115  157  131  209 -> 115
190  82  136  216  231 -> 190
145  131  178  209  70  116  183 -> 145
72  128  122  224  215 -> 72
54  86  23  82 -> 54
39  86  143  121  47  87  175 -> 39
---
46,228,188,51,94,68,195 value 94

193,101,127,147,130,105,135
155,152,153,62,29,30,154
132,105,168,62,61,50,127
value 130

146,75,125,96,65,165,133
115,101,205,118,186,147,128
value 65

210,192,182,85,58,54,89 value 58

145,141,140,155,209,147,144 value 209

45,227,134,234,215,123,236 value 215

80,186,155,142,122,73,157
96,63,74,61,45,135,148
119,87,140,115,198,96,117
value 122
---
193  35  203  108  122  179  21
170  177  42  124  188  40  149
46  164  92  218  148  163  195
ans = 188

116  69  126  165  88
129  41  125  171  180
ans = 126

120  183  143  109  148  33  126
170  175  128  183  105  54  61
ans = 148

105  225  182  105  86  164
129  115  103  92  112  79
ans = 105

165  232  61  177  109  222
193  173  105  227  157  181
ans = 177

29  215  44  96  225
116  119  223  169  103
ans = 44

127  114  52  158
227  175  45  66
214  213  69  104
ans = 175

28  104  107  63  102  125  104
51  103  89  75  98  127  142
119  122  145  88  92  156  235
ans = 98

172  82  134  22  226
91  154  195  153  44
126  145  230  115  49
ans = 195
---
[[139 178 185  34  99 147]
 [127 129 100 156 172  93]
 [114 160  78  59 119  57]] ==> 34

[[166 167 103 173 155 104 146]
 [145 150 126 149 176  40 145]] ==> 155

[[165 115 220 158 162 180]
 [141 120 169 151 140 146]
 [146 143 181 127 147 196]] ==> 158

[163 185 102 218 170 125 137] ==> 170

[ 92 126  63 140  99  84  29] ==> 99

[[197  68 111  61 209  68]
 [198  70 106  59 202  67]
 [198  74 114  62 189  70]] ==> 61

[ 86 224  53 153] ==> 224

[107 161 225 138 143 212 174] ==> 143

[101  78 211 126 169  85 198] ==> 169

[132 158  48  92] ==> 158
---
101  135  225  167  142  125  171 value 142
159  154  217  82  120  24 value 82
81  58  51  220  141 value 51
193  128  96  86  117  38 value 86
108  26  133  79  136 value 133
170  124  176  82  102  106  215 value 102
86  110  233  125  39 value 233
---
Input:
235  110  45  112  71  106
209  99  41  70  55  109
Output: 235, 209

Input:
128  49  146  109  136  153  147
121  136  128  128  21  61  48
Output: 153, 147

Input:
38  204  168  202  162  144  171
128  202  67  187  163  168  202
94  131  80  219  194  75  158
Output: 219, 204

Input: 110  34  213  207
Output: 213, 207

Input: 143  175  150  140  43  69  188
Output: 188, 175

Input: 220  121  186  140  203  158  147
Output: 220, 203
---
(164, 127, 26, 152) Out: 127
(125, 123, 149, 143, 209, 141, 144) Out: 209
(151, 146, 234, 65, 171, 29, 132) Out: 171
(21, 94, 230, 99, 40) Out: 230
(68, 108, 71, 208, 176) Out: 71
(225, 215, 116, 143, 201, 78) Out: 143
(143, 236, 217, 175, 83) Out: 217
(84, 209, 124, 62, 143, 29, 85) Out: 143
(123, 144, 46, 129) Out: 144
(70, 188, 47, 161) Out: 188
---
107  151  51  113 result: 51

181  86  194  146  86  128  166
133  123  149  49  139  159  148
120  154  65  139  146  186  90
result: 49

124  149  169  170
188  33  126  164
result: 33

97  226  84  125 result: 84

26  231  120  128  90  47  32 result: 26

78  165  187  92  146  55  228 result: 55
---
array([151, 233,  99, 107, 138]) gives 151
array([ 97, 150, 113,  30, 158]) gives 97
array([118,  27, 122, 232, 127]) gives 118
array([170, 144,  66,  26,  76]) gives 170
array([ 55,  65, 225, 128,  98]) gives 55
array([191, 137,  68,  50, 101]) gives 191
---
117  140  106  155  125  133  171
81  223  89  184  117  39  202
150  118  122  108  167  129  123
-> 202

82  150  31  134
121  116  110  131
140  83  113  109
-> 131

166  107  132  128
166  128  132  138
206  107  136  138
-> 138

90  138  155  37  127
113  112  148  109  128
124  125  141  129  130
-> 128

132  139  154  125  136  166
185  132  117  127  107  177
131  212  203  124  148  186
-> 177

101  178  107  80  187  114
166  72  126  155  115  66
160  83  120  135  141  45
-> 66

110  104  183  144
138  199  25  85
104  139  83  134
-> 85
---
201  160  143  46  72  108: 108

169  219  201  146: 201

154  41  190  91  157  165: 154

67  112  171  119  116
109  34  45  170  123
: 67

79  188  229  100: 188

175  130  96  47  203  60  223: 96

84  222  92  90
135  178  109  104
: 92
